[[  8   6  23 -23 -11  21  11 -22  -6  29  18 -12 -17  24  -2]
 [ 19  -1 -13 -23   2  17   1  -4  11   0  14  13  -3 -11 -23]
 [ 19  14  14 -19 -31  19  10   9  -2  19  17 -31 -32  24  23]
 [ 27  19 -14 -30 -15  14  18   9  16   7  20 -12 -17   6   7]
 [ 19  10  -2 -31  -8  16  15  -8   6  14  21  -7 -17  20   0]]
The entry in the top-right corner: -2
The entry directly above the smallest entry?
Answer: -3
The entry just left of the largest entry is -6
The bottom-left entry: 19
The first entry in the row that holds the largest entry -> 8
The entry in the bottom-right corner -> 0
The 2nd entry on the diagonal from the top-right corner is -11
The second entry from the end, reading row by row?
Answer: 20
The third entry on the diagonal from the top-right corner?
Answer: -32
The entry directly above the centre entry?
Answer: -4
The entry just right of the largest entry is 18
The entry at the centre: 9
The smallest entry in the last row: -31
The last entry of the smallest entry's row: 23
The largest entry in the first column: 27
The entry just left of the smallest entry -> -31
The 2nd entry, reading row by row is 6
The maximum is 29
The bottom entry of the column that holds the largest entry is 14
The entry just right of -7 -> -17
The first entry in the row that holds the smallest entry?
Answer: 19
The largest entry in the last row?
Answer: 21
The top entry of the column that holds the smallest entry: -17
The entry directly below the largest entry?
Answer: 0
The fourth entry, reading row by row is -23
The third entry in reading order?
Answer: 23
The entry directly below the centre entry: 9

a = [[15, 23, 32, 54, 65, 8, 50, 24], [21, 25, 36, 54, 58, 16, 44, 28], [14, 22, 29, 55, 79, 4, 60, 27], [13, 22, 30, 54, 71, 5, 55, 24], [17, 23, 28, 55, 85, 7, 66, 33], [23, 26, 30, 54, 88, 13, 69, 39], [24, 26, 38, 54, 56, 19, 42, 30], [18, 24, 34, 54, 61, 12, 46, 25]]
The entry just left of the smallest entry -> 79
The entry just right of the largest entry is 13
Give the maximum.
88
The entry just right of the smallest entry: 60
Give the entry just right of 46.
25
The entry just right of 71 -> 5

data =
[[ -7  22  -9   6   9  24 -20   2 -15  22  -1  20   2 -15  -7]
 [  6 -21   5  -7  -5 -22  16  -2  11 -14   1 -17  -2   9   4]
 [ -6  24  12  14  -9  19  -7   2   0 -11   1   5   1  13   4]
 [  7 -26   0 -10  -1 -25  16  -2   9  -9   1 -16  -2   3   2]
 [ -6  24  12  14  -9  19  -7   2   1 -12   1   5   2  14   4]
 [ 19 -68  -9 -32   4 -63  38  -6  19  -8   1 -34  -5  -4   1]
 [ 15 -57  -7 -26   3 -53  32  -5  16  -7   1 -28  -4  -3   1]
 [-15  54   4  24  -1  51 -32   5 -17  11  -1  29   4  -1  -2]
 [ -5  14 -13   1  13  17 -17   1 -15  26  -2  18   2 -20  -8]
 [ -4  23  43  25 -36  10  13   3  24 -61   3 -19   0  56  21]
 [ -9  38  21  24 -16  31 -11   4   2 -21   1   7   2  24   8]
 [ -3   7 -18  -4  17  12 -16   0 -16  31  -2  18   1 -26 -10]
 [  5 -17   6  -4  -6 -18  15  -1  11 -15   1 -15  -1  11   5]]
Find the fifth-last entry, reading row by row.
A: 1
The top entry of the column that holds the smallest entry is 22
Find the smallest entry in the last row.
A: -18
Find the largest entry in the last row.
A: 15
Find the first entry of the smallest entry's row.
A: 19
Find the top-right entry.
A: -7
The entry directly above the centre entry -> -6
The smallest entry in the first column is -15
Find the entry in the bottom-right corner.
A: 5
The entry just right of the centre entry: 16
The entry in the top-left corner -> -7
Find the third entry on the diagonal from the top-right corner.
A: 1
Find the second largest entry.
A: 54
Find the entry just right of the smallest entry.
A: -9
The 2nd entry on the main diagonal -> -21
The fourth-last entry, reading row by row -> -15
Find the top entry of the column that holds the largest entry.
A: -15
Find the second smallest entry.
A: -63
Find the entry directly above the smallest entry.
A: 24
Find the entry at the centre.
A: -5
The 2nd entry on the diagonal from the top-right corner is 9
The bottom-left entry is 5
The entry directly below 23: 38
Find the smallest entry in the first row.
A: -20
Find the third smallest entry.
A: -61
The 2nd-last entry, reading row by row: 11
The maximum -> 56
Find the largest entry in the first row.
A: 24
Find the entry directly below 20.
A: -17
The fourth entry in reading order -> 6

Read these off the row that follows.
1) Report the entry just right of the smallest entry.
2) Report the entry just left of -43.
[ -3  12 -27 -43 -31 -20   5  -8  27 -20 -31  -3  -7]
1) -31
2) -27

arr =
array([[ 893,  481,  -93, -452,   23,  192, -285,  -80,  184,  146,  128,
         553,  -33,  -71, -621, -161],
       [-306, -165, -243,  568, -161,  147,   94,   17,  -91,   40, -328,
         222,  144, -184, -306,  398],
       [ 560,  -72, -117,   20, -139, -230, -151, -447,  -67,   20, -350,
          -1, -145, -175,  251, -381]])
Find the third largest entry.
560
Find the entry just right of -447.
-67
The largest entry: 893
The entry just left of the smallest entry -> -71
Find the entry just right of the largest entry.
481
Find the entry just right of the smallest entry.
-161
The entry just right of 222: 144
The 2nd smallest entry is -452
Find the third smallest entry.
-447
Find the entry just left of 398.
-306
Find the second largest entry.
568
The entry just left of -1 -> -350
The third entry in reading order is -93
The minimum: -621
Find the entry just left of -328.
40
The entry just left of 144: 222
Find the entry just right of 251.
-381

Read these off the matrix that follows.
1) Find the entry directly above -186.
2) Find the second largest entry.
3) Find the entry just right of 394.
4) Find the entry directly below the smallest entry.
5) Find the 1st entry in reading order.
6) Find the third smallest entry.
7) Find the bottom entry of the column that holds the smallest entry.
8) Find the entry just right of 241.
[[-804 -436  267  -17    4 -352 -824  193 -849 -311]
 [-904  757  610  474 -406 -647  519   44 -318  498]
 [-180  104 -112  835  240 -865 -780  773  823 -154]
 [ 648  459  176  867 -186  226   64 -153  486 -854]
 [-407  169  440 -546 -874  441  141 -513 -614  291]
 [-511   98 -426 -813 -162 -656 -595  241  668  868]
 [-120 -666 -357  -85 -118 -727 -453  -21  394  358]]
1) 240
2) 867
3) 358
4) -180
5) -804
6) -865
7) -120
8) 668
